What can hang from each mark
dafunog: nemesat selub
selub: dafunog kozur pakov vegula zoso
zoso: biseg selub
kemado: bigo dimo
nemesat: bigo biseg divur lifef
pakov: fome kemado tanek
dimo: kemado tapam
kozur: dafunog
fome: nemesat pakov
gibun: kozur zoso
divur: dimo fome kemado
biseg: dafunog kozur vegula
tanek: divur
lifef: biseg dimo gibun tanek tapam zoso
vegula: fome kozur pakov

Each row was made from one small tree. The marks that hang from a mark follow it in brackets, in alphabetical order. Every link used is in the known rows. Write each row's tree.
Each row is shifted at random along 7 fixed directions that mean nothing.
Known rows
lifef(biseg(dafunog vegula(fome(nemesat))) gibun(kozur) tanek): [ 231  -29 -136   48   64 -214  211  102 -252 -138  -34   13 -159 -113
  327 -272   30  172  141  269 -149  -93 -239 -103  173  553 -104  284
 -217  -43  261  259  490  220 -210  152  129 -601  161  272  187  126
 -186 -221 -222  209   35   80  294 -161  450 -247  145   17 -241   64
  116 -155  119]
gibun(kozur zoso(biseg(vegula(pakov(fome kemado(dimo)))))): [ 206    8 -291   39  -98   78   48 -129   92  252 -361  176  342  -81
  -85  -51   23   94  103  -62  -66   73  -83  -55   93  119   80  106
   49 -156 -257 -180   55   81  149 -114 -106   70  -15  100  -15 -261
  388 -239  -44  -43  129 -236  -61   50  -31 -165  -31  -42  102   19
  -22  176  194]
kozur(dafunog(nemesat(bigo divur) selub(pakov))): [ 145    8 -184  110  -91 -391  -44 -133 -120  260  -41   67   16  -26
   65  131  -31   32  102  -61 -249    4   37 -114 -189 -138  143  112
   58 -156 -191  156  137  263  -92  -14   32  209  125  -71   50 -197
  228 -133  -37   13   91 -241   -2  -15  152   43  -98   32 -206   10
 -145  180  198]
lifef(tanek tapam zoso): [ 309 -193 -279  215 -247  144  103  131  303   21 -503  133  823  164
 -320  -89   17  244  -37  152   -9 -269  151  276  176  392   21  218
  198  354  -75  245  251   15   68   -7 -121  117  153   33  189 -129
  160 -148  392  109 -158 -236 -151  433  280 -513 -117  305 -116  141
   20  409  562]
selub(kozur(dafunog) pakov(fome) zoso): [ 449   -5 -239  -44  296  278   48  -88 -181 -212   43  168  289  215
   47 -316  -64  165 -190  181 -250 -178  222  476   62  381  141 -132
   31   98 -148   22   66  -28  -42  207   59  177   53   43  466  118
  -21 -291  238  165    8  -37   27   82  431   -7  -76  171  -98  370
  -57  283  222]
gibun(kozur zoso(biseg(vegula) selub)): [  79  146  -91  162  214 -257  -81 -125   18  115  123    0 -125  -46
  159   13 -322  -76   85   62 -350 -269   47 -150  103  294   71   82
 -101  -25   34  407  107  404   84   -7  143 -136  140  415  309  147
  -27  -62  345   58   82  -49   53 -212  172 -179   14   -1 -243  221
  155  166  194]
fome(nemesat(bigo) pakov(kemado(dimo))): [-338  542  158 -265  351  -27  195   51 -472  302  -16  391   35  101
  -13    7 -360  123  295   67  -70  125  -63  214 -199 -142  -63 -396
  -58 -186 -326 -452  -22 -157  512 -286  -73  200    4 -127   35  -83
    3 -504 -147  -50  174  -31 -123 -146 -129  -94  -26    0  397  102
 -162 -134 -117]
dafunog(nemesat(divur(kemado(bigo dimo(tapam)))) selub(zoso)): [ -94  214    3  -20  -81 -163  -21  -69 -302  237  212   40   13 -258
  -43  364 -125  117  146  269  -91  -27 -146  -13   87  -29   38   46
  -59   70  -72    1  246   88  -10  -47   36  142  -84   76   37  -34
   54  -50  -49  -37   79 -200   81 -119   36  -86  -12   10 -167    0
 -266  -98   33]
pakov(fome(nemesat(bigo biseg(dafunog))) tanek(divur(kemado))): [-298  231    8 -219  -29   25 -292  -95 -346 -114 -106   88 -136  171
  376  190  225  268   62  403  226 -256 -423  -83   99  215 -171 -251
 -180 -222 -105 -182  236 -202 -112   31 -140 -202  -89 -439 -279  -18
  -56 -129 -369   49   91 -277  -34   32  -81  218  344 -543  164  261
  154 -656   78]
kozur(dafunog(nemesat selub(vegula(fome)))): [-181   41   43  -82 -152  372 -398   36  -93   71   79   24   43   22
 -157  114  130   97  151  228   79 -101  -60  -54  184 -116  -70   71
   45   56  -63 -342  -56 -186 -212   66   -9  213 -215 -112  -87 -102
  145   -9 -300  -93  -94 -129   44 -194 -320   94   26  -75  -83  127
 -319 -178 -180]
vegula(fome kozur(dafunog(nemesat(biseg))) pakov): [  14   70   87   65 -360  308 -199  131 -143  -20  -89   71 -228   -9
  247 -237  339   43  194  258 -175  -32 -234 -215  273  191 -167  266
  101 -248  402 -103  270  105 -384  130  185 -297 -179 -125 -176  -60
   98 -148 -584   49   90 -224  221 -469  109  110  119 -256 -119  168
 -236 -235 -410]
fome(nemesat pakov(kemado tanek(divur(dimo(tapam))))): [ -93  354  179  -89  246   48 -103  159 -286  -17    2  -14 -141  114
  228  136 -166  178  153  340 -108 -252 -130 -188  223  208 -168  -79
  -24 -150   75  -28  181  -89 -105  241  -86  -57 -143    6  301   40
 -150  -84 -117   83  102  -54  152 -394   91 -122   92 -234  -73  281
  -89 -186  -11]
dafunog(nemesat(lifef(dimo(kemado)))): [-193    8   75  137 -192  138   75  363 -204  281  -11  190  222 -223
 -221 -207   76  -86  299  345   34   35   25 -185   88   20  130  343
  213   59  168 -201  104   29  -27  -24   36   27 -283   54  -49 -156
  -27 -202  -71  -88   98   27  246 -118   82 -401 -176  225  -81 -144
 -444  150 -270]
pakov(tanek(divur(fome))): [ -88  454  -64  157  404 -224  -53  -83 -316  -62  157   50 -322  149
  209   26 -470   41  190  -78 -335 -166  125  -63  -80  109   72  -25
 -196 -213 -111   35  115  347  167  -48   60 -326  144  389  281    5
   -3 -131   83   17   47 -125  -26 -433 -191  -86   10  104 -290  153
   34   84  158]
biseg(dafunog(nemesat(bigo)) vegula(fome kozur pakov)): [ 228   88 -105 -162  -75  -98  121  -97 -126   17 -407  231  197   -6
  308 -174  374  189   55   63  -33  152 -336   78   77  109 -122   23
  -80 -322 -114 -195  324   -8 -165   40   59  -49   61 -299 -159 -136
  133 -491 -429   49  164 -239  -10    6  299  218   74 -238  222  226
 -110 -267  -39]
vegula(fome kozur(dafunog)): [ 261  308 -171  -29  375   82  -99 -239   93  -64 -130  -32  -33  364
   82  -43 -171  203   69 -252 -364 -140  217  290   -7   28    6  -87
 -143 -190 -324 -136   14  116  120 -106   81 -107  305  165  141 -111
  273 -345   85   75  -60 -204 -248 -252 -207   61  -50   78  -31  362
  172  211  230]
tanek(divur(dimo fome(nemesat(bigo lifef)) kemado)): [ -41  538 -262  104  265 -123  113  -79 -150  262  -61  138  206  -31
 -252   49 -427  187  338 -315 -179  -27  186   14 -187 -191  162  -86
  -51   -5 -628 -322  -89   73  593 -409 -113  206  216  165  -93 -364
  286 -555  263 -154  253 -270 -204  -38 -419 -283 -145  183  146   79
  -27  268  345]
biseg(dafunog(nemesat) kozur vegula): [  70  -30 -135  585 -259 -676    3 -183  160  182 -180  390  139 -192
  298  -56  182 -146  220 -238 -332  -70 -273 -141 -289  -24   13  177
  111   -9 -201  476  -24  608  115 -297  162  158  306  -18 -203  -81
  -45 -268  216  103  192 -319 -339  465  424  -53 -120 -144 -277  194
 -246  100  209]
vegula(fome pakov(kemado)): [  -5  118   35  -91 -190  241 -108   94  -33   21 -204  192  290  148
   17 -233   89  126   69  130    3  -74 -180   97  179  149  -26  -46
   96  -86  -91 -135  240  -41   71  -45   28   11   73 -217  -80 -160
   13 -171  -80   61  -28 -239 -108   35  120   18   40 -171  235  148
    9  -61   -8]
nemesat(divur(fome) lifef(zoso)): [  60 -210 -226  158 -377 -323   86   -3  -51   36  -50 -106 -186 -499
  262 -208  201   59  116  288   43   34 -312 -678   97  274   34  388
    6 -226  250  226  373  160 -369   28   14 -217 -129   19 -105 -219
  134  -14 -328   92  322 -260  302 -153  269 -190   17 -249 -277 -207
 -117   31 -114]
dafunog(nemesat(biseg) selub(kozur vegula)): [-319  297  192   -6 -150   -3 -301 -189 -137  151  274  219 -120  -40
   47  353 -174   32   76  225  -69 -124 -229   79  -46  -20  -49 -162
  -97  138 -129  -88  -50   70  290 -250   96  209   12   20 -118  113
  -10 -109  -90  -34  -18 -172 -124   98  -96  138  174 -176 -144  170
 -228 -315  -28]
lifef(dimo tanek tapam zoso(selub(kozur))): [  98   46 -236 -272 -222   55  134  -72 -243 -128 -208    1  130 -126
  -60  272  -25  349  -10  246    5 -106 -195  279  195  466 -218   10
  -67   54  -31   19  454 -153  -73   47   -3    1  242   11  354  -25
  167  -29   24  100  114 -513   24   54  103  -64  157  126  -97  -81
   52 -120  314]
nemesat(biseg divur lifef): [ 278   37 -209  142   38  -35  -16  -51  328  175 -239  -52  279   -6
 -178 -331 -126  202    0   17   52 -276   87 -197   53  203  107  109
   -5    1 -264  -71   73 -104  219  -67 -113   85   92  151   43 -372
  300 -361  130   99  117 -188   17   88 -113 -332    6  -89   70  117
  125  381  441]
dafunog(nemesat(divur) selub): [  93  101  -20  218 -118 -276 -135 -110  137  311  -25   89  335  109
  -96  273 -165   45   61   14 -202 -181   96   98  -77 -101  210   51
   76  132 -260  250  111  280  197 -148   17  270  171   48   31  -99
  126 -109  371   14 -109 -249 -195  269  159 -168  -90  116 -193  120
  -59  245  415]
dafunog(nemesat(divur lifef(gibun)) selub): [  54  -93   23   -3 -318  -78 -376  -49  194   64   24 -212  157 -105
   28  264  174  241   -9  342  170 -191 -181 -263  232   55  -59  180
  -14   66  -79   90  266 -152 -272  144 -120  125 -103 -102  -92  -88
  143  155 -168   65 -138 -243   37  133  -22  -48  127 -228 -230   20
  -45 -139  216]
zoso(biseg(dafunog kozur)): [  84 -254 -267  407 -501   80  -95   20  220  330 -347  399  508 -113
 -246 -388  328 -113  265 -162   -5 -102 -118  -83 -108   18   82  270
  307  133 -280  -69 -167  174  128 -218  -27  404   60 -130 -347 -363
  237 -322  115  -38  169 -278 -194  534   61 -177  -73  -36   36  -36
 -270  264  150]
kozur(dafunog(nemesat(bigo))): [-225  343   96 -331  471 -314  -92 -182 -500 -107  238   20 -458  220
  434  365 -308  109  -12  183 -224 -123  -58  166  -44   -2 -148 -379
 -325 -208 -152  168  152   77  -28   45   35 -239  195  -98  224  265
 -177  -44  -75   92  -15   57  -67 -321  -45  374  123 -124  -57  291
  238 -340   -5]
fome(nemesat(lifef) pakov(tanek)): [-181  319  174 -168  302  377  -94  127  -24    5 -261  222  451  384
  -54   46 -156  244    9  388  140 -312   45  272  118  120 -107 -404
   43  137 -244 -270  -85 -427  225  -29 -263  184 -137 -258   72   48
 -126 -271  158   13  -75  -15 -155   72    6 -196   36 -111  349  483
   53  -58  126]
selub(pakov(fome tanek) vegula zoso(biseg(dafunog))): [ 264 -263 -246  443 -519   18 -200 -228  102  -39  -36  239  167 -170
  131 -415  249   55   45  -30 -116 -259 -242 -211  -98  285   59  191
  189  148 -149  171    4  231 -123  -10   97  190  -40  -27  -22 -160
   90  -46   90   78  125 -404  -86  380  442  -22  -33 -272 -381   41
 -423  175  212]
pakov(fome(nemesat(biseg(kozur) divur lifef)) kemado(bigo)): [-423   70   37  329 -443 -190 -198   16 -138  300   49  237 -143 -237
  139 -246  335  -37  432  183   72 -104 -458 -391 -165    7  -60  140
  101 -151   11 -146   41  121  151 -388  109   28 -106 -209 -587 -278
   62 -218 -357   41  213 -306 -104  169  -80 -173   65 -442   -6  -99
 -279 -304 -145]
fome(nemesat(lifef(biseg gibun)) pakov(tanek)): [  43 -100  -25    9 -199 -111  151   76  -32  150 -467  209  372   26
  211   21  175  152   39  343   81 -103 -241 -147  -48  194   14  -42
  104   11 -133  130  165  -90  -59  -78 -206   36  -20 -352 -151  -90
  -71 -202   33   60  111  -95   -4  339  596 -203  -10 -230  116  116
   65   19  176]
dafunog(nemesat selub(kozur)): [   5  328  134 -415  404  269 -172  -26 -224  -48  127   -9  165  264
  -36  352 -219  231 -145  420  -23 -104  110  447  279  116   16 -212
 -212   40 -150 -250  146 -251   15  160  -37  133  -49   80  299  219
  -27 -149    4   -7 -201   83   40 -179  -86  108  129  137   40  327
   19 -193   85]
kemado(bigo dimo(tapam)): [ -99   34 -217  275 -435 -219  102 -172  -67  435 -113  250  168 -217
 -204  -71   82   89  333 -251  -84   19  -37   83 -325 -169  -24   11
   49   70 -456  -65  -84  217  415 -410   -3  102  136  -81 -265 -332
  254 -256  197 -114  153 -335 -297  476 -130 -125 -198   13 -108 -255
 -260  204  302]
biseg(dafunog(nemesat selub(vegula))): [ -54   50   -2 -284   56  275 -260    2 -109  -26   -9  122  331  101
  -88  111  105  176  -67  351  208 -160 -130  264  236   58  -77 -190
  -53  138 -215 -210   77 -281  -96  170  -77  255  -61 -231   59   41
  -68  -96  -32   -6 -134  -20  -22  133  -35  165   96  -87  155  270
  -82 -245   75]
gibun(kozur(dafunog) zoso(selub(pakov))): [  31   28 -381  115  -34 -432  104 -295 -115  318 -142  305  112  -81
   99  278 -193 -140  125 -194 -322   88  -71   21 -329  -97  181 -152
  108 -133 -352  313   -7  485  246 -275  -22  208  319  -60   30 -123
  208  -68  259   13  190 -327 -237  198  254   20 -134   54  -50   48
  151  274  227]
dimo(kemado(bigo) tapam): [-107   24 -267 -257 -170 -264  419 -123 -319  414 -336  343  383 -168
 -119  187  138   79  272  -87   86  315 -345  193 -263 -137   27 -178
   26 -118 -555 -259  111   58  398 -244 -154  357  175 -427 -257 -416
  153 -372  -42  -36  306 -287 -233  582  175   41  -98  -82  285 -156
  -39  -70   57]
lifef(biseg gibun(kozur(dafunog(nemesat))) tapam zoso(selub)): [-227  106   62 -115   49  -44   41  139 -539 -197  302   44 -242  -24
  164  139 -226   69  157  507 -217 -330 -233  281  236  605 -262  -98
 -224  292  297  434  397  122   68   33  225 -253  267  180  268  403
 -376   14   84  236  -13   30  164  -31  286  -69  248   41 -245  195
  329 -405   68]
lifef(gibun tapam zoso(biseg(dafunog(selub) vegula))): [ -74  -13 -213 -496 -243 -205  -90 -448 -293 -259 -131  -30 -193 -236
  332  540  114  427   32   25  185  112 -762   40  135  197 -495 -275
 -390 -103 -466  -70  343 -286  -88  -71 -153   81  331 -229 -114  -53
  203  153 -572  172   96 -478 -258  243 -171  517  395 -463   -9  -80
  328 -702  163]
dafunog(nemesat(bigo biseg(kozur) lifef)): [ 136   87  -62   56  -40  -12 -202  -50  286  145 -218  -76  197   38
  -77  -59  115  299   59   71   52 -108   48 -202   75   21  -12  194
  -36  -92 -263 -208   44 -160   17  -39 -139   87 -105   48 -197 -244
  359 -297 -207   -6  -26 -168  -69   28 -272 -149   60  -95  -76  109
 -112   53  218]
divur(fome(pakov) kemado(bigo dimo(tapam))): [-139  349  -14  254  -27  329 -277  222   18  -33  267  -90   89 -114
 -325 -313 -116  313  243  148  -17 -356  200 -123  277  213 -120  128
  -13  274  -54 -150  -31 -127  140  -41   52  -18 -190  197  -18  -93
  -48 -149  187 -180   38  -79   98 -229 -417 -371  -57   -8  -83  190
 -352   82  112]
selub(dafunog(nemesat(bigo))): [ 155  209 -372 -195  345 -344  455 -275 -391  405 -233  386  223   59
  -83   55 -285   22  187 -365 -235  433  100  327 -525 -368  345 -187
  -75 -312 -698 -360    0  219  458 -334  -60  241  327    1   49 -330
  392 -561    0  -53  144  -99 -218  106   32   45 -260  418  149 -169
  -62  365  182]
divur(fome(nemesat pakov(tanek)) kemado(bigo)): [ 290  246 -299  336  256 -205  305  141    7  266 -279   94  435    0
 -129 -317 -160  172  192  -87 -292  -50  327 -152 -116   75  379  292
   47  -27 -270   23   77  264  165 -256   26    1   43  233  -56 -267
  118 -542  398 -196  164   49   83 -139  269 -596 -359  314   25  134
 -188  597  348]
kozur(dafunog(selub(pakov vegula))): [  95   69 -156 -110   55   12 -229 -204  -36   12   12    7   19   48
  -36  100 -129  137  -17  -66 -105  -82   13   26  -13  -63    2  -99
  -53  -51 -354 -110  -43  -37  -46   36  -28  281  131   -5  190 -145
  196  -28  -15    1   -8 -199  -92  -67 -143  210  -15  -68 -105  142
  -85   77  161]
pakov(kemado(bigo) tanek(divur(dimo(tapam) fome))): [-424  308    5  128  -62   -2 -110  176 -426   80   52  261  115    3
   29  -60  -16   20  224  308   85 -294 -146   -5   24  204  -81  -54
    8   15  -19 -109  165   51  177  -83  -12 -113  -68 -171  -98  -24
 -188 -160   54  -77  132 -137   18   56 -118 -151   73 -181  121  117
 -129 -256  129]
nemesat(biseg(dafunog) divur(fome)): [  81   92 -186  -38   25  104  -31   41 -152   11   15   46  -24  -83
    1 -359   34  182   53  228   94 -158 -129 -146  192  315   10   37
 -106  -71   11 -107  214  -55  -30   96   41 -116  -29    6   11 -167
   43 -323 -182   39  206 -133  252 -165  -34  -76  154 -135  124  139
   16  -52   84]
pakov(kemado(bigo) tanek(divur(dimo fome(nemesat)))): [  85 -118 -203  259 -375   37 -190  136  139  185 -371   95  627   70
  -49 -142  353  185   39  226  211 -383  -62 -159  112  186   68  235
  190   78 -195   58  186  -26  -96   18 -180   39  -81 -329 -255 -233
   85 -180  232  -67    1 -193  -51  464  119 -310  -22 -239   83   72
  -70   66  547]
vegula(fome(nemesat(bigo biseg divur) pakov)): [  81  145   82  116  -87 -122  -91   39  -20  121   65 -106 -396  -60
  251 -285   20  166  273  102 -217  -74 -109 -483   74  162  -34  249
  -43 -282  226   58  253  163 -163   37  126 -264 -104  138  -14 -143
   95 -248 -399  105  145 -182  206 -444  131 -182   56 -215 -245   34
 -162  -23 -141]
gibun(zoso(biseg(kozur))): [-133   39  -45  -96  -83  240 -163  -63  -40  102 -106  201  233  -11
  -50   91  -17   80   87  173   89 -101 -176   33  195  120 -105  -89
  -16   79 -209 -119  -19 -102   71  -61 -146  100  -73  -55  -61  -12
   97  -54  -60    1   12 -160 -140   93 -145    0  121 -145  110  130
    5 -132    0]
biseg(dafunog(selub(zoso)) kozur): [-133  -37 -137  246 -263 -299 -172  -79 -113   61  108  251 -103 -361
  154  -19  176 -121  168  116 -124  -14 -305 -215  -51   81  -35  134
   89  -64   64  209   85  329 -202  -38  128  177   42  -12  -62  -20
  -68   22 -131   74  193 -299  -26   53  192   82   20 -156 -236   74
 -305 -100 -154]
vegula(fome(pakov) kozur): [  65   30   54  228 -351  115 -323  -49  299  -27 -103   61   20  127
  176 -183  184  105  126   17 -166 -201 -101 -121   86  167 -136  104
  117  -58   65  130   97  156  -56  -56   63  -77   50 -111 -139  -60
   98  -97 -107  102  -38 -327 -172   65  101  -21   75 -286 -177  215
  -94   -8   22]
zoso(biseg selub(kozur pakov(fome))): [  62  196 -145  265  -27  -22  -65 -146 -219  211  211  219 -156  -54
 -104 -363 -213 -128  323 -250 -401 -114   61   31 -227  103  188  123
   49  -26 -241 -133 -114  322  317 -238  290  311  201  370   92 -187
  183 -324  203  -36  230 -287  -38  -56   -7  -57  -27  168 -224  -70
 -233  282   54]
vegula(fome(nemesat pakov(kemado)) kozur(dafunog(selub(zoso)))): [-150 -115  156 -385 -421  398 -391   16  -74 -142 -187   39   56   58
  404  238  612  237  -84  692  266 -180 -569  -52  416  254 -350 -159
   67  -71  245  -48  303 -398 -590  215  -94   18 -231 -762 -306  130
 -125   37 -539  106   25 -238   71   46  334  330  315 -721  250  362
   16 -702 -291]
zoso(biseg(vegula) selub): [ 265  211 -146 -107  368  330   76   38  -82  211 -155   42  305   53
 -408 -471 -217   83  200 -151 -107  -75  255  105  146  119  207  209
  -99  -33 -385 -596  -56 -158  169  -17  105  327   22  477  258 -305
  319 -567  167 -165  133  -23  143 -301 -278 -218  -81  335  157   42
 -162  366  133]

Write each row's tree
[-132 -119 -244  359 -459 -334 -203 -247   62  329   77  203 -180 -373
  121   73   35 -218  310 -114 -194  -73 -338 -462 -164    6    4  171
  136  -53  -60  332  -46  526   74 -230   92  109  100   80 -190 -133
  184   78    4    6  225 -361 -104  141   84  -38   16 -240 -314 -116
 -126   40    2]
gibun(kozur zoso(biseg(dafunog) selub(vegula)))
[ 397   14 -285  285   29   -4   49  -66  -63  320  136  122  103 -169
 -294 -620 -251  -93  247 -307 -343 -181  185  -75 -159  106  316  322
  115   76 -314 -123  -73  257  209  -59  286  388  199  490  332 -328
  236 -402  425  -46  206  -98  149  -51  127 -260 -226  267 -213 -165
 -369  638  279]
zoso(biseg selub(dafunog pakov(kemado(dimo)) vegula))
[ 123  -66 -155   50  -49 -267  195   44  -97  155 -313   45  119  -19
  168 -303  261   79  116  229 -103   65   -3 -183 -113  191  230  200
  -17 -256    8   23  248  131 -115  -97   96 -107   -9  -87  -91 -198
   68 -380  -40   19  178 -108  138   28  495 -207 -170   34  -53   -8
  -59  177   44]
pakov(fome(nemesat(bigo lifef(tapam))))
[  15   33 -218  -30  143 -245  101 -113 -114  224 -160  188  196  -36
  114  333 -141  -69  -14  218 -181   35    2   34  -57   43  159  -82
   13  -71  -77  221  101  252   38  -84  -64   13   54  -37  113   51
   66  -95  136    2   70  -22   14   -2  311  -92 -123   58    1  207
  112  139  115]
gibun(kozur(dafunog(nemesat(lifef) selub(vegula))) zoso)
[ -27   27 -193  441 -536  127  -79  107   -9  171   11  168  159 -281
 -293  -47  -64  131  455 -126  -95 -249 -106 -147  112  220  -92  445
  293  252   17    6  151  207  144 -122  -17   62   -3  230  -35 -283
  255 -113  111   32  171 -556  -62  162 -237 -496   72   71 -326 -188
 -350   76  192]
lifef(dimo(kemado) tanek(divur(fome)) zoso(biseg(kozur)))
[-474  371   17   69  -27 -248 -113  -61 -386   40  341  128 -571 -394
  166  -95 -229   -1  210  264   49 -258 -350 -377  -22  196 -216 -178
 -147  -84   86   -6   94   24  177 -149   90 -173   30   32  -13  -64
 -151  -97 -204   74  406 -264  170 -313 -255   38  215 -377   52   80
  -34 -286 -135]
nemesat(biseg(dafunog) divur(dimo) lifef)
[-310  195 -201    0 -173 -214  223   10 -625  319 -176  430   76 -224
  115  -22   64  -19  287   97  106  174 -321  -33 -234  -29   64  -10
  -21 -280 -219 -350  222  110  187 -305  -62 -134  -12 -237 -296 -268
   98 -315 -249 -153  290 -183   14   95  -48  -59  -15 -127  254 -283
 -187 -193   46]
pakov(kemado(bigo dimo) tanek(divur(fome)))
[-245  162   36   93 -208  523 -175  218  -33  129   27  307  412   92
 -373 -404  -20   91  266  170  199 -132    4  103  113   78  -57  -87
  163  178 -100 -426  -77 -215  347 -106  -91  257 -191 -171 -136 -193
   87 -327 -124  -60   40 -238  -55  145 -336 -257   71   -5  240  124
 -275  -26  -51]
nemesat(divur(fome(pakov)))
[  81  -87   -7  162 -259  105 -270  120  463  -85 -261  -66  469   45
 -134 -371  193  296  -35  322  153 -500   28  -96  288  467 -242  161
   56  231   33  128  160 -294   -5   73  -76  151  -57  -92  -35  -62
   73 -223  102  135  -28 -216  -56  325  -10 -289  118 -265   -7  314
   -1   -5  353]
nemesat(bigo lifef(tapam zoso(biseg(kozur vegula(pakov)))))
[ 365  -87 -163  235 -252  330 -234 -186  103  -88  157   39 -119 -212
   32 -491  126  117  123  -51 -182 -163 -153 -217  146  285  -88  292
   47   -5  -21 -172  -38   68 -130  138  165  143 -131  303  155 -123
  279 -201 -270  114  115 -246   75 -118    2    0   52 -187 -431   61
 -473   90  -53]
selub(kozur vegula(pakov(fome)) zoso(biseg(dafunog)))
[  16  110  -19  262 -107 -218  -80   11  -98   27 -145  105 -227   15
  413  -44  162  -47  176  133 -330 -101 -139 -271  -47  145  -16  219
  104 -297  254  183  231  335 -286  -41  166 -241   22  -83  -79  -58
   16 -122 -213   69  147 -205   80 -322  338  -46  -48 -216 -182  199
 -145   17 -135]
vegula(fome(pakov(kemado tanek)) kozur(dafunog(nemesat(lifef))))
[ 325   39  -95  113   -3 -335  -98 -189  125   84  -95 -169 -208  -47
  269  154   -6  194   23  -57 -281  -15  -64 -333   67   56   66  293
 -132 -241 -152  221  186  275 -195   43   19 -169   90  287   40 -123
  258  -71 -128   73    9 -140   -1 -198   78    5   27  -68 -445   15
  -28  118  204]
dafunog(nemesat(biseg(kozur)))
[  55  278  133  -98  169  183 -124  -70 -170 -183  318   79 -281    7
  181 -349 -283   89   57   76 -206  -56  -90   23  110  257 -194  -76
 -181 -100    3 -187   43    0  125  136  130  -90    0  283  380  124
  -27 -196 -288  125   27    4   68 -316  -72  126  132 -127 -252  163
 -284 -131 -152]
selub(pakov vegula(kozur))
[ 195  120 -314  -91  -60   12   56  -38   27  -32 -178 -165  299 -103
 -143   50   99  385  -52  105   15 -145   89  -53  211  265   94   57
  -46   61 -329   28  174  -38  -42   88  -39   88   53  -94  116 -223
   39 -170  432 -143  238 -347   77  138  144  -97  -95   10   29  171
  -16  204  347]
divur(dimo(kemado tapam) fome)
[ -28 -105 -104 -116  -99    8 -132  -48 -176    7  -38  194  274   39
   47  126   33   27 -145  305   -2 -180  -58  176   43  109   51 -190
   81  150 -127  211  104  -13 -169   75  -37  251   73 -325  126   72
 -139   34  211   35   11 -114  -21  218  356  166  -16  -97   59  241
   25    5  120]
kozur(dafunog(selub(pakov zoso)))
[ -61   -5    3  -13 -247 -215  -94 -233  -47   29 -139  183 -120 -152
  338   -2  133   34   81   13  -44  -38 -452 -177   23  178 -181   -4
 -147 -133 -194   49   66   84   -2 -151    6   12  139  -86 -175  -35
   42 -163 -198   57  223 -250 -149  198   95  246  226 -435  -30   47
  -12 -317    2]
zoso(biseg(kozur vegula))
[ 241  223  -10  -57  183 -230 -126 -229   78 -204 -129 -140 -344   -3
  447  -51  -45  303 -104   55 -176 -149 -216 -280  199  393 -128   62
 -324 -318  -48   92  253   52 -187   84   59 -310  119  243  162   -6
   70 -177 -240  127  135 -209   59 -328   74  144  239 -383 -161  294
  115 -174  163]
nemesat(biseg(kozur vegula(fome(pakov(tanek)))))
[ -37  116  -83   92 -124  544 -262  147  139   82  -39  -64  163  -17
 -318 -305  139  276  242  133  118  -76   87 -266  268   30   50  261
   46   57 -107 -461 -108 -196  -43  -51  -39   54 -315  152 -235 -280
  256 -261 -221 -170    3 -143   98 -268 -423 -294  -20   70  -62   69
 -328   98 -118]
divur(fome(nemesat(biseg)))
[-140  215  119  -15  -91 -224   -4  -20 -255   94 -141  155 -142   10
  411  306  -60  148   73  337  -81 -246 -361 -200   25  220 -147 -216
  -25  -46    6  293  200   66    5  -13 -108 -122   13 -273  -20   55
 -213 -105   -1   84  224 -170   36   38  434   -3  158 -455   -8  250
   91 -270  114]
fome(nemesat(biseg) pakov(tanek(divur(kemado(dimo(tapam))))))
[ 257  -17 -307  -64   90 -119  308 -134 -380  269  -86  214   14 -238
   74 -214  -96 -117  131   29 -252  152  -75  -81  -95  186  292  159
  -40 -203 -106  -61  164  278  -25  -40  181   66   73  222  229 -126
  177 -336   36  -29  299  -78  250 -188  447  -57 -136  162  -42 -115
 -124  282  -37]
gibun(zoso(biseg selub(dafunog kozur vegula(pakov(fome)))))
[ 190  617  -68 -185  777 -306   17 -198 -327 -214  495 -377 -626   18
  284  -39 -658  382   18   -8 -347 -248  157  -12  206  287  -81 -120
 -571 -248 -161   94  321   88  105  112  143 -523  246  592  546  118
  -26 -195   85  100   67   48  155 -759 -350  -28  108    0 -207  202
  232  -20  321]
nemesat(divur(fome kemado(bigo dimo)))
[   5  168  -61  120 -227  310 -529 -325  195  -41  204   85  142   15
 -216   85  -80  235   55  -88  -56 -241  -66  157   64   23  -79 -113
   39  209 -412 -260 -179 -120  205 -129   -8  541   19  124    9 -121
  280   10   16   18  -83 -511 -339  202 -373  119  148 -160 -214  193
 -279  -44  198]
dafunog(selub(kozur pakov(fome) zoso(biseg(vegula))))
[ 391  130 -237  239  -82   32  136 -142  120  418 -203  300  567   29
 -368  -75 -126   45  180 -299 -332  220  236  262 -281 -206  408  219
  180   54 -478 -355 -100  233  404 -319   79  564  108  255    8 -373
  471 -531  151 -118   10 -261 -169  232  151 -273 -303  448 -149  -32
 -481  573  265]
dafunog(nemesat selub(kozur pakov vegula(fome)))
[ -72  -96   -3   26 -423  157 -370 -229  -78 -154  285   99 -254 -115
  246 -184  173  171   92  207   69 -209 -472 -141  -24  169 -223 -146
   -3  100  -84  -14   -7  -91  -50   42   41   54  -11 -215  -50   -4
  -50   61 -302  198    4 -289  -86  242  126  238  197 -490 -326   27
 -291 -359  -52]
selub(dafunog pakov(fome(nemesat(lifef(biseg tanek)))) vegula)
[-206  342    6   49   56 -530  -68 -416 -328   25  352  292 -417  -25
  396  223 -361   34  147 -140 -336  -66 -294  154 -415 -112 -140 -435
 -145  -52 -365  246    4  309  432 -293   89   45  411  -60   30   98
  -82  -98    0  202   90 -274 -370  170   84  333  112 -234 -238  106
  -11 -222  107]
selub(dafunog(nemesat(bigo lifef(biseg(vegula(kozur))))) pakov)
